Below is a small trained network, with its code and all its weights. Each question gives an input and a target symbol and asks what happens when units are switched off, that is, made to give their printed mean instead of their output.

import numpy as np


def w(rows, s, z=0):
    codes = np.array(rows[::2]) - 128.0
    scale = np.full(codes.shape[1], s)
    scale[-1] = z or s
    return codes * scale


def norm(h):
    return h / np.sqrt((h * h).mean(-1, keepdims=True) + 1e-5)


def softmax(a):
    e = np.exp(a - a.max(-1, keepdims=True))
    return e / e.sum(-1, keepdims=True)


def log_softmax(a):
    a = a - a.max(-1, keepdims=True)
    return a - np.log(np.exp(a).sum(-1, keepdims=True))


def net(x, mask):
    ids = ['βγδεζθλμξπστψω'.index(c) for c in x.split()]
    T = len(ids)
    res = E[ids] + P[:T]
    u = 0
    for l in range(3):
        r = norm(res)
        for j in range(2):
            rows = slice(2 * j, 2 * j + 2)
            q, k, v = (r @ M[l][rows].T for M in (Q, K, V))
            z = softmax(np.where(np.tri(T) > 0, q @ k.T / 2**0.5, -1e9)) @ v
            o = O[l][rows]
            res = res + np.where(mask[u + j], z, o[:, -1]) @ o[:, :-1]
        u += 2
    return log_softmax(norm(res)[-1] @ U[:, :-1].T + U[:, -1])


Q, K, V, O = {}, {}, {}, {}
E = w([
[96,119,82,113],'β',
[146,143,149,157],'γ',
[135,3,166,120],'δ',
[132,84,96,107],'ε',
[209,200,63,138],'ζ',
[107,87,204,184],'θ',
[87,129,109,107],'λ',
[70,107,120,110],'μ',
[149,142,111,154],'ξ',
[109,4,67,186],'π',
[69,174,119,132],'σ',
[130,122,100,123],'τ',
[177,110,172,78],'ψ',
[119,167,200,39],'ω',
],0.023)
P = w([
[69,135,58,66],'0',
[17,143,45,63],'1',
[100,104,59,65],'2',
[171,95,29,1],'3',
[130,132,54,56],'4',
[217,65,137,137],'5',
],0.0044)
Q[0] = w([
[161,94,254,237],'L0H1',
[210,161,165,115],'L0H1',
[73,166,117,137],'L0H2',
[226,110,82,143],'L0H2',
],0.015)
K[0] = w([
[192,111,33,145],'L0H1',
[163,101,76,7],'L0H1',
[106,72,121,188],'L0H2',
[212,130,162,64],'L0H2',
],0.013)
V[0] = w([
[113,241,25,32],'L0H1',
[225,97,164,254],'L0H1',
[111,124,190,32],'L0H2',
[199,88,47,109],'L0H2',
],0.0092)
O[0] = w([
[188,97,142,237,219],'L0H1',
[102,155,27,77,3],'L0H1',
[255,119,79,66,169],'L0H2',
[135,119,198,210,188],'L0H2',
],0.0084,0.0064)
Q[1] = w([
[196,31,169,57],'L1H1',
[166,182,126,104],'L1H1',
[168,115,253,135],'L1H2',
[59,41,47,146],'L1H2',
],0.015)
K[1] = w([
[112,184,251,138],'L1H1',
[153,136,130,62],'L1H1',
[218,151,98,93],'L1H2',
[63,74,43,196],'L1H2',
],0.017)
V[1] = w([
[201,87,249,125],'L1H1',
[124,201,192,99],'L1H1',
[228,187,84,136],'L1H2',
[94,107,98,100],'L1H2',
],0.017)
O[1] = w([
[239,160,133,126,254],'L1H1',
[104,248,162,98,123],'L1H1',
[4,56,126,74,163],'L1H2',
[151,156,66,219,95],'L1H2',
],0.012,0.013)
Q[2] = w([
[128,47,103,183],'L2H1',
[3,174,123,232],'L2H1',
[95,208,174,117],'L2H2',
[158,115,180,11],'L2H2',
],0.014)
K[2] = w([
[182,181,99,186],'L2H1',
[107,41,72,248],'L2H1',
[110,88,76,203],'L2H2',
[169,187,43,93],'L2H2',
],0.014)
V[2] = w([
[234,144,189,192],'L2H1',
[212,27,68,209],'L2H1',
[87,178,250,175],'L2H2',
[214,213,85,48],'L2H2',
],0.013)
O[2] = w([
[8,149,96,136,246],'L2H1',
[10,57,38,33,186],'L2H1',
[48,169,161,50,111],'L2H2',
[139,30,174,165,191],'L2H2',
],0.011,0.012)
U = w([
[112,102,126,154,65],'β',
[139,128,43,173,156],'γ',
[150,100,77,174,18],'δ',
[105,128,146,150,76],'ε',
[171,102,170,9,155],'ζ',
[203,225,164,125,196],'θ',
[147,133,105,52,253],'λ',
[219,86,89,142,85],'μ',
[123,184,102,140,92],'ξ',
[138,131,92,133,5],'π',
[92,160,199,152,109],'σ',
[122,126,130,145,69],'τ',
[146,89,119,182,84],'ψ',
[119,151,150,139,188],'ω',
],0.014,0.0049)

Each question gives the input, a string of symbols that net reads in full, and the target symbol t.
The units are the heads (2 rows each of Q, K, V and O). Each row of codes is followed by its name. A weight is (code - 128) times the scale printed after its matrix; where a second scale follows, it is the last column's (O and U).
mask holds one flag per head, layer by layer. A switched-off head (its flag False) gives its mean, the last column of its rows in O, instead of its output. The means were averaged over made-up inputs and are rounded, as every weight is.
A unit's drop is (log p(t) with every unit on - log p(t) with that unit switched off) / (log p(t) with every unit on - log p(t) with every unit switched off).
The circuit of an input: a set's keep is (log p(t) with only the set's units on - log p(t) with every unit switched off) / (log p(t) with every unit on - log p(t) with every unit switched off). Starting from all 6 units, units are removed one at a time, each time the one whose removal leaves the highest keep (on an exact tie, the one counted first), for as long as the keep stays at least 0.8.
circuit, biggest first: the units of the circuit, biggest drop first
unit that matters most: the unit with the biggest drop
heads that matter: for each layer, one digit per head in row order, 1 if its drop is at least 0.15 and else 0, layers parted by /
drop of u: that unit's drop, to one decimal
input τ ψ ω π γ ζ, target θ: circuit, biggest first : L1H1
input γ π ε ε, target γ: circuit, biggest first : L0H1, L1H2
input μ θ μ, target μ: circuit, biggest first : L2H2, L0H1, L1H2
input σ λ σ, target σ: heads that matter : 10 / 11 / 11
input ζ δ ζ ξ ψ μ, target ζ: heads that matter : 11 / 11 / 10
input β ψ ψ ω ψ, target θ: heads that matter : 00 / 10 / 10
input ζ ξ λ, target ζ: circuit, biggest first : L0H1, L1H2, L2H1
input γ ω π, target θ: heads that matter : 11 / 10 / 10
input ψ ξ ε ω ψ ξ, target θ: heads that matter : 00 / 10 / 10
input ζ μ ζ σ, target ζ: circuit, biggest first : L1H2, L2H1
input ψ λ π, target μ: heads that matter : 01 / 01 / 00
input γ ζ β ω ξ, target θ: heads that matter : 00 / 10 / 00
input δ ε λ π ε, target γ: circuit, biggest first : L1H2, L0H1, L1H1
input ω ζ ω ζ γ, target θ: circuit, biggest first : L1H1
input ζ λ λ, target ζ: heads that matter : 10 / 01 / 01
input γ μ β, target γ: heads that matter : 10 / 11 / 11
input σ μ ζ ζ ω ε, target θ: heads that matter : 01 / 10 / 10
input ζ ζ ω γ, target θ: heads that matter : 01 / 10 / 10
input ζ θ β ψ ω, target θ: heads that matter : 00 / 10 / 10
input θ λ σ, target θ: unit that matters most : L0H1
input σ β μ, target σ: drop of L0H1 : 1.4
input ζ ζ δ θ, target ζ: drop of L1H2 : 1.3
input ζ ε ζ, target λ: drop of L2H1 : 0.3
